Below are the code and all the weights of a small trained network. Each question names an input and a target symbol and asks about switching units off, where a switched-off unit gives its printed mean instead of its output.

import numpy as np


def w(rows, s, z=0):
    codes = np.array(rows[::2]) - 128.0
    scale = np.full(codes.shape[1], s)
    scale[-1] = z or s
    return codes * scale


def f(y):
    return y / 2 * (1 + np.tanh(0.7978845608 * (y + 0.044715 * y**3)))


def softmax(a):
    e = np.exp(a - a.max(-1, keepdims=True))
    return e / e.sum(-1, keepdims=True)


def log_softmax(a):
    a = a - a.max(-1, keepdims=True)
    return a - np.log(np.exp(a).sum(-1, keepdims=True))


def net(x, mask):
    ids = ['βδλξφψ'.index(c) for c in x.split()]
    T = len(ids)
    res = E[ids] + P[:T]
    r = res
    for j in range(3):
        rows = slice(3 * j, 3 * j + 3)
        q, k, v = (r @ M[0][rows].T for M in (Q, K, V))
        z = softmax(np.where(np.tri(T) > 0, q @ k.T / 3**0.5, -1e9)) @ v
        o = O[0][rows]
        res = res + np.where(mask[j], z, o[:, -1]) @ o[:, :-1]
    y = f(res @ A[0][:, :-1].T + A[0][:, -1])
    res = res + np.where(mask[3:7], y, B[0][:, -1]) @ B[0][:, :-1]
    return log_softmax(res[-1] @ U[:, :-1].T + U[:, -1])


Q, K, V, O, A, B = {}, {}, {}, {}, {}, {}
E = w([
[105,137,106,158],'β',
[151,120,47,153],'δ',
[64,124,69,90],'λ',
[107,204,139,201],'ξ',
[101,3,176,2],'φ',
[191,23,249,211],'ψ',
],0.0086)
P = w([
[200,167,65,109],'0',
[62,11,66,196],'1',
[27,176,233,82],'2',
[55,6,96,206],'3',
[39,189,252,97],'4',
[91,16,124,254],'5',
[63,190,202,95],'6',
],0.0074)
Q[0] = w([
[156,101,58,84],'H0',
[107,112,151,123],'H0',
[81,251,230,62],'H0',
[62,127,91,85],'H1',
[185,95,30,254],'H1',
[174,138,238,7],'H1',
[77,13,129,172],'H2',
[91,24,84,166],'H2',
[214,186,178,13],'H2',
],0.008)
K[0] = w([
[118,135,82,155],'H0',
[147,145,142,123],'H0',
[149,104,249,188],'H0',
[101,90,131,101],'H1',
[77,153,96,212],'H1',
[178,144,157,74],'H1',
[218,148,64,105],'H2',
[224,143,116,114],'H2',
[34,87,124,185],'H2',
],0.012)
V[0] = w([
[37,151,40,45],'H0',
[117,64,132,155],'H0',
[146,138,151,166],'H0',
[136,212,114,173],'H1',
[159,192,114,190],'H1',
[110,115,113,98],'H1',
[114,196,251,185],'H2',
[65,247,95,114],'H2',
[216,163,59,237],'H2',
],0.011)
O[0] = w([
[130,162,79,53,205],'H0',
[147,117,174,125,170],'H0',
[120,94,126,158,99],'H0',
[117,100,90,93,34],'H1',
[110,106,101,67,31],'H1',
[135,140,126,147,165],'H1',
[7,135,143,134,2],'H2',
[92,88,48,197,129],'H2',
[151,183,149,207,104],'H2',
],0.012,0.0058)
A[0] = w([
[178,177,150,2,202],'N0',
[99,84,187,213,210],'N1',
[7,134,82,169,128],'N2',
[126,61,29,89,253],'N3',
],0.0073,0.0057)
B[0] = w([
[61,241,109,81,254],'N0',
[62,172,174,120,228],'N1',
[19,162,15,179,144],'N2',
[106,3,150,77,248],'N3',
],0.0069)
U = w([
[105,91,114,37,239],'β',
[138,244,148,98,51],'δ',
[166,1,119,133,241],'λ',
[73,132,95,143,47],'ξ',
[124,88,177,158,247],'φ',
[234,195,107,174,16],'ψ',
],0.0064,0.0016)

Each question gives the input, a string of symbols that net reads in full, and the target symbol t.
The units are the heads (3 rows each of Q, K, V and O) and the neurons (one row each of A and B). Each row of codes is followed by its name. A weight is (code - 128) times the scale printed after its matrix; where a second scale follows, it is the last column's (O, A, B and U).
mask holds one flag per unit, heads first, then neurons. A switched-off unit (its flag False) gives its mean, the last column of its rows in O or B, instead of its output. The means were averaged over made-up inputs and are rounded, as every weight is.
A unit's drop is (log p(t) with every unit on - log p(t) with that unit switched off) / (log p(t) with every unit on - log p(t) with every unit switched off).
The circuit of an input: a set's keep is (log p(t) with only the set's units on - log p(t) with every unit switched off) / (log p(t) with every unit on - log p(t) with every unit switched off). Starting from all 7 units, units are removed one at a time, each time the one whose removal leaves the highest keep (on an exact tie, the one counted first), for as long as the keep stays at least 0.8.
units of the circuit, in order: the units of the circuit, biggest drop first
top k neurons: the k neurons with the biggest drops, biggest first
heads that matter: for each layer, one digit per head in row order, 1 if its drop is at least 0.15 and else 0, layers parted by /
drop of u: that unit's drop, to one decimal
input ξ λ δ ψ, target ξ: units of the circuit, in order	H2; N2
input δ δ δ λ ψ ξ, target ψ: units of the circuit, in order	H2
input ξ λ λ δ, target ξ: units of the circuit, in order	H2; N2
input φ ξ φ, target δ: units of the circuit, in order	H1; N3; N0
input λ φ δ ψ ξ λ, target λ: units of the circuit, in order	H2; N0; N3
input φ β δ β, target β: heads that matter	011
input δ δ ξ ξ λ δ ξ, target ξ: heads that matter	001
input λ λ φ β, target λ: units of the circuit, in order	H2; N0; N3
input ξ λ ψ λ φ, target φ: units of the circuit, in order	H0; H1
input φ λ λ ξ, target β: units of the circuit, in order	H2; H1; H0
input φ λ λ ψ, target β: units of the circuit, in order	H2; H0
input φ ξ φ β λ λ, target β: units of the circuit, in order	H2; N0; H1
input ξ δ ξ β λ, target ξ: units of the circuit, in order	H2; N2
input λ λ λ λ, target λ: top 3 neurons	N3; N0; N1
input δ ξ λ λ β ψ, target ψ: top neuron	N3
input ψ λ λ ψ, target δ: heads that matter	101
input λ φ φ δ, target λ: units of the circuit, in order	H2; N3; N0
input φ λ δ ξ, target β: heads that matter	011
input ψ ξ λ δ, target δ: top 2 neurons	N3; N0
input ψ β φ ξ, target δ: top 2 neurons	N3; N1
input ψ ξ δ δ, target δ: drop of N3	0.3
input φ δ λ δ λ λ, target β: drop of N1	0.0
input ξ λ λ β, target ξ: drop of H2	1.4
